Below is a small trained network, with its code and all its weights. Each question gives an input and a target symbol and asks what happens when units are switched off, that is, made to give their printed mean instead of their output.

import numpy as np


def w(rows, s, z=0):
    codes = np.array(rows[::2]) - 128.0
    scale = np.full(codes.shape[1], s)
    scale[-1] = z or s
    return codes * scale


def f(y):
    return np.maximum(y, 0)


def softmax(a):
    e = np.exp(a - a.max(-1, keepdims=True))
    return e / e.sum(-1, keepdims=True)


def log_softmax(a):
    a = a - a.max(-1, keepdims=True)
    return a - np.log(np.exp(a).sum(-1, keepdims=True))


def net(x, mask):
    ids = ['βγεηθλμ'.index(c) for c in x.split()]
    T = len(ids)
    res = E[ids] + P[:T]
    r = res
    for j in range(2):
        rows = slice(2 * j, 2 * j + 2)
        q, k, v = (r @ M[0][rows].T for M in (Q, K, V))
        z = softmax(np.where(np.tri(T) > 0, q @ k.T / 2**0.5, -1e9)) @ v
        o = O[0][rows]
        res = res + np.where(mask[j], z, o[:, -1]) @ o[:, :-1]
    y = f(res @ A[0][:, :-1].T + A[0][:, -1])
    res = res + np.where(mask[2:18], y, B[0][:, -1]) @ B[0][:, :-1]
    return log_softmax(res[-1] @ U[:, :-1].T + U[:, -1])


Q, K, V, O, A, B = {}, {}, {}, {}, {}, {}
E = w([
[242,161,226,60,113],'β',
[136,120,175,19,99],'γ',
[167,108,131,237,105],'ε',
[65,106,144,126,117],'η',
[130,109,253,135,172],'θ',
[159,154,167,192,212],'λ',
[133,99,92,147,41],'μ',
],0.016)
P = w([
[35,61,134,140,201],'0',
[20,139,108,118,246],'1',
[56,204,125,135,99],'2',
[127,57,151,162,119],'3',
[90,153,101,122,212],'4',
[88,220,124,135,84],'5',
[173,79,146,161,107],'6',
[128,166,96,122,200],'7',
[101,231,127,136,70],'8',
[221,97,141,160,97],'9',
[156,177,94,120,192],'10',
],0.012)
Q[0] = w([
[133,142,238,44,176],'head 1',
[121,71,66,5,92],'head 1',
[119,85,51,76,73],'head 2',
[141,123,185,26,116],'head 2',
],0.025)
K[0] = w([
[147,150,238,56,150],'head 1',
[140,72,81,4,83],'head 1',
[113,100,33,71,97],'head 2',
[135,123,186,26,123],'head 2',
],0.027)
V[0] = w([
[111,106,190,162,113],'head 1',
[73,146,129,85,132],'head 1',
[2,134,170,172,96],'head 2',
[34,121,154,155,129],'head 2',
],0.0096)
O[0] = w([
[101,156,254,181,137,241],'head 1',
[178,187,138,91,136,122],'head 1',
[239,205,148,146,87,252],'head 2',
[195,213,171,140,36,231],'head 2',
],0.0033,0.0039)
A[0] = w([
[40,199,63,135,115,48],'neuron 1',
[119,56,166,110,170,49],'neuron 2',
[32,122,69,89,157,93],'neuron 3',
[46,138,113,118,81,136],'neuron 4',
[36,139,153,124,128,112],'neuron 5',
[211,93,182,108,106,113],'neuron 6',
[230,160,110,150,63,107],'neuron 7',
[31,189,73,106,176,46],'neuron 8',
[39,1,134,141,154,24],'neuron 9',
[103,198,96,108,150,67],'neuron 10',
[166,182,125,87,162,1],'neuron 11',
[115,102,106,163,185,149],'neuron 12',
[204,213,87,90,115,67],'neuron 13',
[149,155,129,153,37,63],'neuron 14',
[193,135,114,165,145,177],'neuron 15',
[32,101,88,87,194,72],'neuron 16',
],0.017,0.0081)
B[0] = w([
[121,217,40,186,191,178],'neuron 1',
[184,128,190,74,141,179],'neuron 2',
[179,103,24,51,120,147],'neuron 3',
[203,119,198,166,165,198],'neuron 4',
[121,48,92,84,140,206],'neuron 5',
[91,111,67,191,106,247],'neuron 6',
[151,141,203,176,205,213],'neuron 7',
[27,181,219,71,65,172],'neuron 8',
[161,79,215,65,253,151],'neuron 9',
[172,91,76,87,183,169],'neuron 10',
[203,196,154,161,155,152],'neuron 11',
[159,58,140,226,129,212],'neuron 12',
[43,72,159,134,113,166],'neuron 13',
[149,111,72,73,46,212],'neuron 14',
[76,171,85,14,84,253],'neuron 15',
[113,204,160,223,77,155],'neuron 16',
],0.027,0.0065)
U = w([
[201,166,216,214,114,69],'β',
[181,146,192,93,41,27],'γ',
[124,52,82,191,2,192],'ε',
[78,160,160,130,172,175],'η',
[169,34,227,119,114,253],'θ',
[83,151,240,224,85,51],'λ',
[200,123,79,172,163,38],'μ',
],0.008,0.0034)

Each question gives the input, a string of symbols that net reads in full, and the target symbol t.
The units are the heads (2 rows each of Q, K, V and O) and the neurons (one row each of A and B). Each row of codes is followed by its name. A weight is (code - 128) times the scale printed after its matrix; where a second scale follows, it is the last column's (O, A, B and U).
mask holds one flag per unit, heads first, then neurons. A switched-off unit (its flag False) gives its mean, the last column of its rows in O or B, instead of its output. The means were averaged over made-up inputs and are rounded, as every weight is.
A unit's drop is (log p(t) with every unit on - log p(t) with that unit switched off) / (log p(t) with every unit on - log p(t) with every unit switched off).
The circuit of an input: a set's keep is (log p(t) with only the set's units on - log p(t) with every unit switched off) / (log p(t) with every unit on - log p(t) with every unit switched off). Starting from the 12 units with the biggest drops (on a tie, the unit counted first), units are removed one at a time, each time the one whose removal leaves the highest keep (on an exact tie, the one counted first), for as long as the keep stays at least 0.8.
units of the circuit, in order: the units of the circuit, biggest drop first
unit that matters most: the unit with the biggest drop
top k neurons: the k neurons with the biggest drops, biggest first
drop when u is switched off: that unit's drop, to one decimal
input η γ ε η η μ η μ, target η: unit that matters most	neuron 12
input η η θ μ η γ γ η θ ε, target θ: units of the circuit, in order	[head 2; neuron 9; head 1]
input η λ η, target μ: top 3 neurons	[neuron 1; neuron 4; neuron 5]
input η θ β μ η ε η λ λ γ ε, target η: top 4 neurons	[neuron 15; neuron 7; neuron 4; neuron 14]
input θ λ θ β λ μ η ε, target ε: top 3 neurons	[neuron 12; neuron 15; neuron 4]
input η λ λ η ε, target ε: units of the circuit, in order	[neuron 12; neuron 15]
input η λ β ε, target θ: units of the circuit, in order	[neuron 9; head 1]
input η γ λ λ η η θ η ε, target γ: units of the circuit, in order	[neuron 14; neuron 7; neuron 15]
input ε λ θ θ β γ λ η μ γ, target ε: top 2 neurons	[neuron 6; neuron 4]
input μ γ β λ ε β, target λ: top 2 neurons	[neuron 13; neuron 7]
input θ θ ε η γ ε ε ε ε λ, target θ: units of the circuit, in order	[head 2; head 1; neuron 9]
input β μ μ η, target θ: top 3 neurons	[neuron 9; neuron 1; neuron 15]
input η γ λ λ ε η η β θ, target ε: top 2 neurons	[neuron 6; neuron 14]
input θ β η ε η θ λ ε γ, target θ: units of the circuit, in order	[neuron 13; neuron 4]
input ε γ λ η θ η μ β β, target λ: units of the circuit, in order	[neuron 13]
input ε η ε η η η θ η λ η β, target β: top 3 neurons	[neuron 11; neuron 16; neuron 2]
input η λ ε, target γ: top 4 neurons	[neuron 14; neuron 15; neuron 7; neuron 6]
input ε λ β λ ε η λ μ γ λ λ, target λ: top 3 neurons	[neuron 12; neuron 8; neuron 14]
input λ λ ε θ γ η θ γ η μ, target θ: top 3 neurons	[neuron 9; neuron 7; neuron 1]
input η θ γ ε γ η η λ, target λ: unit that matters most	head 2
input ε η λ η η λ η β, target β: drop when head 2 is switched off	3.4
input η μ β μ λ ε β, target ε: drop when head 2 is switched off	0.3
